Below are the code and all the weights of a small trained network. Each question names an input and a class and asks about switching units off, where a switched-off unit gives its printed mean instead of its output.

import numpy as np


def w(rows, s, z=0):
    codes = np.array(rows[::2]) - 128.0
    scale = np.full(codes.shape[1], s)
    scale[-1] = z or s
    return codes * scale


def f(y):
    return np.maximum(y, 0)


def log_softmax(a):
    a = a - a.max(-1, keepdims=True)
    return a - np.log(np.exp(a).sum(-1, keepdims=True))


def net(x, mask):
    res = np.array(x, float).reshape(1, 3) / 4 @ E
    y = f(res @ A[0][:, :-1].T + A[0][:, -1])
    res = res + np.where(mask, y, B[0][:, -1]) @ B[0][:, :-1]
    return log_softmax(res[-1] @ U[:, :-1].T + U[:, -1])


A, B = {}, {}
E = w([
[149,64,141,152,164,34],'x0',
[111,161,251,123,172,123],'x1',
[177,134,94,44,202,174],'x2',
],0.011)
A[0] = w([
[107,183,90,115,86,217,153],'neuron 0',
[75,186,222,149,82,126,127],'neuron 1',
[81,89,122,209,44,71,101],'neuron 2',
[144,181,92,111,83,230,85],'neuron 3',
[166,162,128,102,201,172,80],'neuron 4',
[126,242,31,73,80,251,6],'neuron 5',
[56,231,175,129,64,171,141],'neuron 6',
[80,65,90,249,18,37,44],'neuron 7',
[166,158,134,11,179,156,161],'neuron 8',
[152,122,198,183,122,82,63],'neuron 9',
[99,160,52,185,19,167,33],'neuron 10',
[24,190,181,164,88,169,135],'neuron 11',
[207,57,89,107,179,128,102],'neuron 12',
[169,98,71,110,149,112,116],'neuron 13',
[199,108,89,91,130,94,104],'neuron 14',
[89,193,206,122,62,171,127],'neuron 15',
[186,117,67,87,153,84,103],'neuron 16',
[77,107,144,204,53,44,151],'neuron 17',
[57,183,207,149,75,137,121],'neuron 18',
[166,152,85,89,92,184,49],'neuron 19',
[203,193,147,28,232,209,2],'neuron 20',
[120,111,49,132,8,148,93],'neuron 21',
[125,130,253,136,244,76,100],'neuron 22',
[50,171,239,195,82,162,131],'neuron 23',
[142,136,221,90,230,100,8],'neuron 24',
[232,85,52,100,184,110,140],'neuron 25',
[180,39,113,93,169,122,83],'neuron 26',
[101,213,86,68,59,242,207],'neuron 27',
],0.0062,0.0081)
B[0] = w([
[158,151,159,156,76,125,201],'neuron 0',
[93,120,79,123,155,90,180],'neuron 1',
[194,125,179,117,102,185,184],'neuron 2',
[170,104,175,115,117,157,178],'neuron 3',
[141,138,139,147,92,111,160],'neuron 4',
[168,74,194,79,135,213,194],'neuron 5',
[85,109,70,114,166,93,189],'neuron 6',
[196,78,230,74,128,224,192],'neuron 7',
[160,110,164,125,115,165,215],'neuron 8',
[90,172,73,155,122,57,153],'neuron 9',
[106,176,88,176,124,12,163],'neuron 10',
[89,102,81,124,168,102,182],'neuron 11',
[90,102,114,97,158,139,168],'neuron 12',
[105,104,116,104,149,136,160],'neuron 13',
[119,132,121,112,156,130,154],'neuron 14',
[91,113,71,116,173,107,175],'neuron 15',
[114,100,103,112,164,123,161],'neuron 16',
[167,166,160,154,75,134,207],'neuron 17',
[93,117,62,116,161,83,176],'neuron 18',
[113,65,145,66,158,169,152],'neuron 19',
[113,238,74,242,2,11,183],'neuron 20',
[156,169,166,180,61,122,179],'neuron 21',
[234,183,181,190,11,127,204],'neuron 22',
[97,119,65,119,162,69,195],'neuron 23',
[168,30,207,40,120,255,157],'neuron 24',
[100,61,117,81,178,155,200],'neuron 25',
[105,106,110,82,155,129,155],'neuron 26',
[153,170,136,177,66,83,254],'neuron 27',
],0.009,0.0095)
U = w([
[136,204,128,195,72,61,58],'0',
[174,100,171,92,115,195,254],'1',
[6,103,58,89,250,101,80],'2',
],0.011,0.0022)

Each question gives the input, the list of numbers given to net, and the class t.
The units are the neurons (one row each of A and B). Each row of codes is followed by its name. A weight is (code - 128) times the scale printed after its matrix; where a second scale follows, it is the last column's (A, B and U).
mask holds one flag per neuron, in row order. A switched-off neuron (its flag False) gives its mean, the last column of its row in B, instead of its output. The means were averaged over made-up inputs and are rounded, as every weight is.
A unit's drop is (log p(t) with every unit on - log p(t) with that unit switched off) / (log p(t) with every unit on - log p(t) with every unit switched off).
The circuit of an input: a set's keep is (log p(t) with only the set's units on - log p(t) with every unit switched off) / (log p(t) with every unit on - log p(t) with every unit switched off). Starting from the 12 units with the biggest drops (on a tie, the unit counted first), units are removed one at a time, each time the one whose removal leaves the highest keep (on an exact tie, the one counted first), for as long as the keep stays at least 0.8.
circuit, biggest first: the units of the circuit, biggest drop first
k most important neurons: the k neurons with the biggest drops, biggest first
drop of u: that unit's drop, to one decimal
input [0,8,1], class 0: 4 most important neurons -> (neuron 22; neuron 7; neuron 5; neuron 25)
input [2,0,-3], class 1: circuit, biggest first -> (neuron 20)
input [-7,1,0], class 2: 2 most important neurons -> (neuron 22; neuron 6)
input [-6,2,8], class 0: 2 most important neurons -> (neuron 20; neuron 27)
input [-4,8,2], class 0: 2 most important neurons -> (neuron 22; neuron 20)
input [-1,2,8], class 0: 2 most important neurons -> (neuron 20; neuron 7)
input [2,-8,-1], class 1: 2 most important neurons -> (neuron 7; neuron 20)
input [-4,1,3], class 0: drop of neuron 7 -> 0.4
input [-1,6,6], class 0: drop of neuron 20 -> 1.4
input [0,1,-2], class 2: drop of neuron 0 -> 0.1
input [-2,5,3], class 0: drop of neuron 15 -> 0.0
